Here is a tiny trained network, its code and every weight. The questions are about switching its units off for an input and a target symbol, where a switched-off unit gives its printed mean instead of its output.

import numpy as np


def w(rows, s, z=0):
    codes = np.array(rows[::2]) - 128.0
    scale = np.full(codes.shape[1], s)
    scale[-1] = z or s
    return codes * scale


def f(y):
    return y / 2 * (1 + np.tanh(0.7978845608 * (y + 0.044715 * y**3)))


def softmax(a):
    e = np.exp(a - a.max(-1, keepdims=True))
    return e / e.sum(-1, keepdims=True)


def log_softmax(a):
    a = a - a.max(-1, keepdims=True)
    return a - np.log(np.exp(a).sum(-1, keepdims=True))


def net(x, mask):
    ids = ['ΔΠΨζηθμξσ'.index(c) for c in x.split()]
    T = len(ids)
    res = E[ids] + P[:T]
    r = res
    for j in range(2):
        rows = slice(3 * j, 3 * j + 3)
        q, k, v = (r @ M[0][rows].T for M in (Q, K, V))
        z = softmax(np.where(np.tri(T) > 0, q @ k.T / 3**0.5, -1e9)) @ v
        o = O[0][rows]
        res = res + np.where(mask[j], z, o[:, -1]) @ o[:, :-1]
    y = f(res @ A[0][:, :-1].T + A[0][:, -1])
    res = res + np.where(mask[2:6], y, B[0][:, -1]) @ B[0][:, :-1]
    return log_softmax(res[-1] @ U[:, :-1].T + U[:, -1])


Q, K, V, O, A, B = {}, {}, {}, {}, {}, {}
E = w([
[47,185,134,143,133,102,202],'Δ',
[182,68,72,103,130,92,116],'Π',
[64,148,59,172,118,139,106],'Ψ',
[109,89,48,42,204,82,139],'ζ',
[144,135,220,145,55,80,111],'η',
[167,61,170,97,106,217,159],'θ',
[219,130,159,100,113,74,197],'μ',
[168,105,60,105,117,37,95],'ξ',
[196,96,112,73,99,120,2],'σ',
],0.012)
P = w([
[113,101,118,178,148,135,135],'0',
[117,152,178,28,114,209,64],'1',
[157,115,168,132,203,80,88],'2',
[69,2,161,151,160,125,210],'3',
[32,176,175,90,22,103,78],'4',
[165,96,166,133,197,203,65],'5',
],0.0071)
Q[0] = w([
[127,65,216,59,79,164,157],'head 1',
[23,194,72,151,84,149,164],'head 1',
[86,119,77,38,64,109,130],'head 1',
[41,113,162,20,15,83,149],'head 2',
[148,138,106,78,140,175,72],'head 2',
[91,3,135,170,144,158,122],'head 2',
],0.0065)
K[0] = w([
[66,116,82,215,117,63,91],'head 1',
[168,54,137,119,141,126,139],'head 1',
[140,55,183,220,175,177,197],'head 1',
[145,27,124,202,194,121,255],'head 2',
[92,135,167,139,34,118,161],'head 2',
[161,178,124,147,105,27,151],'head 2',
],0.0072)
V[0] = w([
[86,141,96,86,180,168,250],'head 1',
[59,140,1,124,212,155,47],'head 1',
[29,215,185,168,103,129,211],'head 1',
[172,108,153,139,60,254,134],'head 2',
[203,77,106,57,185,138,229],'head 2',
[63,117,144,144,159,248,82],'head 2',
],0.0085)
O[0] = w([
[97,142,153,138,215,156,55,128],'head 1',
[65,154,51,126,96,157,30,2],'head 1',
[84,153,204,107,157,78,134,108],'head 1',
[160,72,177,209,100,127,108,219],'head 2',
[180,132,107,184,213,227,143,221],'head 2',
[66,2,150,142,116,124,42,152],'head 2',
],0.0089,0.0039)
A[0] = w([
[4,140,112,226,194,86,171,255],'neuron 1',
[144,199,65,49,100,70,150,181],'neuron 2',
[111,116,89,132,127,233,79,127],'neuron 3',
[1,66,108,180,89,106,71,133],'neuron 4',
],0.0054,0.0033)
B[0] = w([
[131,77,175,103,109,147,89,245],'neuron 1',
[102,183,102,98,96,120,206,163],'neuron 2',
[98,130,66,141,169,141,118,253],'neuron 3',
[110,150,176,226,130,2,40,196],'neuron 4',
],0.008,0.0024)
U = w([
[43,158,228,57,226,106,107,133],'Δ',
[161,142,60,152,138,125,133,86],'Π',
[44,97,111,153,83,76,89,67],'Ψ',
[102,168,80,108,218,142,108,185],'ζ',
[137,93,185,60,55,60,179,150],'η',
[155,25,182,159,174,141,98,195],'θ',
[223,249,164,170,228,138,166,3],'μ',
[133,176,61,142,94,115,154,129],'ξ',
[139,78,64,95,2,111,90,75],'σ',
],0.0048,0.0027)

Each question gives the input, a string of symbols that net reads in full, and the target symbol t.
The units are the heads (3 rows each of Q, K, V and O) and the neurons (one row each of A and B). Each row of codes is followed by its name. A weight is (code - 128) times the scale printed after its matrix; where a second scale follows, it is the last column's (O, A, B and U).
mask holds one flag per unit, heads first, then neurons. A switched-off unit (its flag False) gives its mean, the last column of its rows in O or B, instead of its output. The means were averaged over made-up inputs and are rounded, as every weight is.
A unit's drop is (log p(t) with every unit on - log p(t) with that unit switched off) / (log p(t) with every unit on - log p(t) with every unit switched off).
The circuit of an input: a set's keep is (log p(t) with only the set's units on - log p(t) with every unit switched off) / (log p(t) with every unit on - log p(t) with every unit switched off). Starting from all 6 units, units are removed one at a time, each time the one whose removal leaves the highest keep (on an exact tie, the one counted first), for as long as the keep stays at least 0.8.
units of the circuit, in order: the units of the circuit, biggest drop first
top k neurons: the k neurons with the biggest drops, biggest first
heads that matter: for each layer, one digit per head in row order, 1 if its drop is at least 0.15 and else 0, layers parted by /
drop when u is switched off: that unit's drop, to one decimal
input θ Δ θ θ η, target θ: units of the circuit, in order -> (head 2)
input θ θ θ Δ, target θ: heads that matter -> 01
input Δ θ Δ θ θ, target Δ: heads that matter -> 10
input η σ ζ θ η θ, target η: units of the circuit, in order -> (head 2; head 1)
input Δ σ Ψ μ μ, target μ: heads that matter -> 01
input η θ η η, target η: heads that matter -> 11
input Ψ η Ψ θ, target Ψ: units of the circuit, in order -> (head 1; head 2; neuron 4)
input Ψ η Δ Δ, target Δ: units of the circuit, in order -> (head 1; head 2)
input θ μ μ, target μ: units of the circuit, in order -> (head 2; head 1)
input θ μ μ μ η θ, target η: units of the circuit, in order -> (head 1; head 2)
input Δ Δ Ψ, target Δ: units of the circuit, in order -> (head 1; head 2)
input ξ θ Ψ θ ζ, target θ: units of the circuit, in order -> (head 2; head 1)
input η η σ θ Δ, target θ: units of the circuit, in order -> (head 2; neuron 1)
input ζ θ ζ θ, target ζ: top neuron -> (neuron 3)
input θ η η θ Ψ, target θ: units of the circuit, in order -> (head 2; head 1)
input θ η η θ Δ θ, target Δ: drop when head 1 is switched off -> 0.8
input η θ η σ, target η: drop when neuron 2 is switched off -> 0.0
input σ η θ μ Δ, target μ: drop when head 1 is switched off -> 0.2
input ζ ζ μ μ σ, target μ: drop when head 2 is switched off -> 0.9
input σ σ Ψ, target σ: units of the circuit, in order -> (head 1)
